Here is a tiny trained network, its code and every weight. The questions are about switching its units off for an input and a class, where a switched-off unit gives its printed mean instead of its output.

import numpy as np


def w(rows, s, z=0):
    codes = np.array(rows[::2]) - 128.0
    scale = np.full(codes.shape[1], s)
    scale[-1] = z or s
    return codes * scale


def f(y):
    return y / 2 * (1 + np.tanh(0.7978845608 * (y + 0.044715 * y**3)))


def log_softmax(a):
    a = a - a.max(-1, keepdims=True)
    return a - np.log(np.exp(a).sum(-1, keepdims=True))


def net(x, mask):
    res = np.array(x, float).reshape(1, 4) / 4 @ E
    y = f(res @ A[0][:, :-1].T + A[0][:, -1])
    res = res + np.where(mask, y, B[0][:, -1]) @ B[0][:, :-1]
    return log_softmax(res[-1] @ U[:, :-1].T + U[:, -1])


A, B = {}, {}
E = w([
[44,63,77,153,185,127,123,33,31],'x0',
[76,133,200,65,96,235,169,139,100],'x1',
[120,234,129,126,64,128,223,2,125],'x2',
[131,90,145,118,67,204,12,107,168],'x3',
],0.0085)
A[0] = w([
[227,160,113,193,82,92,69,157,172,190],'neuron 0',
[90,159,206,63,102,194,107,84,176,157],'neuron 1',
[58,113,130,92,146,140,219,20,27,221],'neuron 2',
[131,186,60,189,73,93,133,2,152,220],'neuron 3',
[129,90,171,81,80,170,95,54,113,254],'neuron 4',
[131,219,230,61,25,173,184,167,141,182],'neuron 5',
[97,61,123,142,138,162,11,198,127,200],'neuron 6',
],0.0074,0.0041)
B[0] = w([
[80,121,88,79,160,130,183,154,111,194],'neuron 0',
[197,113,104,66,66,156,173,88,149,183],'neuron 1',
[40,21,107,129,107,169,211,165,50,245],'neuron 2',
[29,101,19,235,59,89,123,26,101,222],'neuron 3',
[113,110,140,119,41,217,176,91,113,194],'neuron 4',
[196,145,203,8,94,123,150,47,152,218],'neuron 5',
[104,15,150,190,208,139,2,89,126,229],'neuron 6',
],0.0075,0.011)
U = w([
[157,108,170,163,221,114,2,130,163,169],'0',
[45,96,28,213,83,159,114,63,82,182],'1',
[175,208,163,239,80,180,118,132,114,3],'2',
[98,116,87,115,177,100,200,243,105,103],'3',
[184,140,213,37,32,200,165,99,154,187],'4',
[163,221,92,137,127,23,179,62,154,88],'5',
],0.0071,0.0036)

Each question gives the input, the list of numbers given to net, and the class t.
The units are the neurons (one row each of A and B). Each row of codes is followed by its name. A weight is (code - 128) times the scale printed after its matrix; where a second scale follows, it is the last column's (A, B and U).
mask holds one flag per neuron, in row order. A switched-off neuron (its flag False) gives its mean, the last column of its row in B, instead of its output. The means were averaged over made-up inputs and are rounded, as every weight is.
A unit's drop is (log p(t) with every unit on - log p(t) with that unit switched off) / (log p(t) with every unit on - log p(t) with every unit switched off).
The circuit of an input: a set's keep is (log p(t) with only the set's units on - log p(t) with every unit switched off) / (log p(t) with every unit on - log p(t) with every unit switched off). Starting from all 7 units, units are removed one at a time, each time the one whose removal leaves the highest keep (on an exact tie, the one counted first), for as long as the keep stays at least 0.8.
circuit, biggest first: the units of the circuit, biggest drop first
unit that matters most: the unit with the biggest drop
k most important neurons: the k neurons with the biggest drops, biggest first
drop when u is switched off: that unit's drop, to one decimal
input [-7,2,-8,7], class 0: unit that matters most => neuron 6
input [-3,-1,-4,-3], class 0: circuit, biggest first => [neuron 2; neuron 4]
input [2,-7,-4,-4], class 0: circuit, biggest first => [neuron 2; neuron 3]
input [-5,-4,4,-3], class 5: circuit, biggest first => [neuron 2; neuron 4]
input [-5,-7,-3,2], class 0: circuit, biggest first => [neuron 2; neuron 6]
input [-5,-5,-2,-4], class 3: circuit, biggest first => [neuron 0; neuron 3]
input [6,1,-2,-8], class 3: circuit, biggest first => [neuron 3; neuron 6]
input [-6,1,-2,-7], class 4: 2 most important neurons => [neuron 5; neuron 3]
input [2,-6,-3,-8], class 5: 2 most important neurons => [neuron 2; neuron 6]
input [-5,-5,2,0], class 5: circuit, biggest first => [neuron 2; neuron 6]
input [3,7,-2,6], class 4: 2 most important neurons => [neuron 3; neuron 1]
input [-8,-3,-3,8], class 0: 2 most important neurons => [neuron 6; neuron 2]
input [-2,-1,-1,-5], class 5: 4 most important neurons => [neuron 2; neuron 6; neuron 4; neuron 0]
input [3,1,-3,-7], class 3: circuit, biggest first => [neuron 3]
input [1,6,5,-6], class 4: 2 most important neurons => [neuron 5; neuron 6]
input [-7,2,-4,-7], class 4: 2 most important neurons => [neuron 5; neuron 3]
input [-6,-6,-2,-3], class 3: 2 most important neurons => [neuron 0; neuron 5]
input [2,5,-1,-3], class 4: 2 most important neurons => [neuron 3; neuron 6]
input [0,-1,0,-5], class 3: drop when neuron 4 is switched off => 0.2
input [-5,-2,-5,2], class 0: drop when neuron 6 is switched off => 0.2
input [-6,-5,-2,-3], class 3: unit that matters most => neuron 0
input [2,3,-4,-6], class 3: drop when neuron 3 is switched off => 0.6
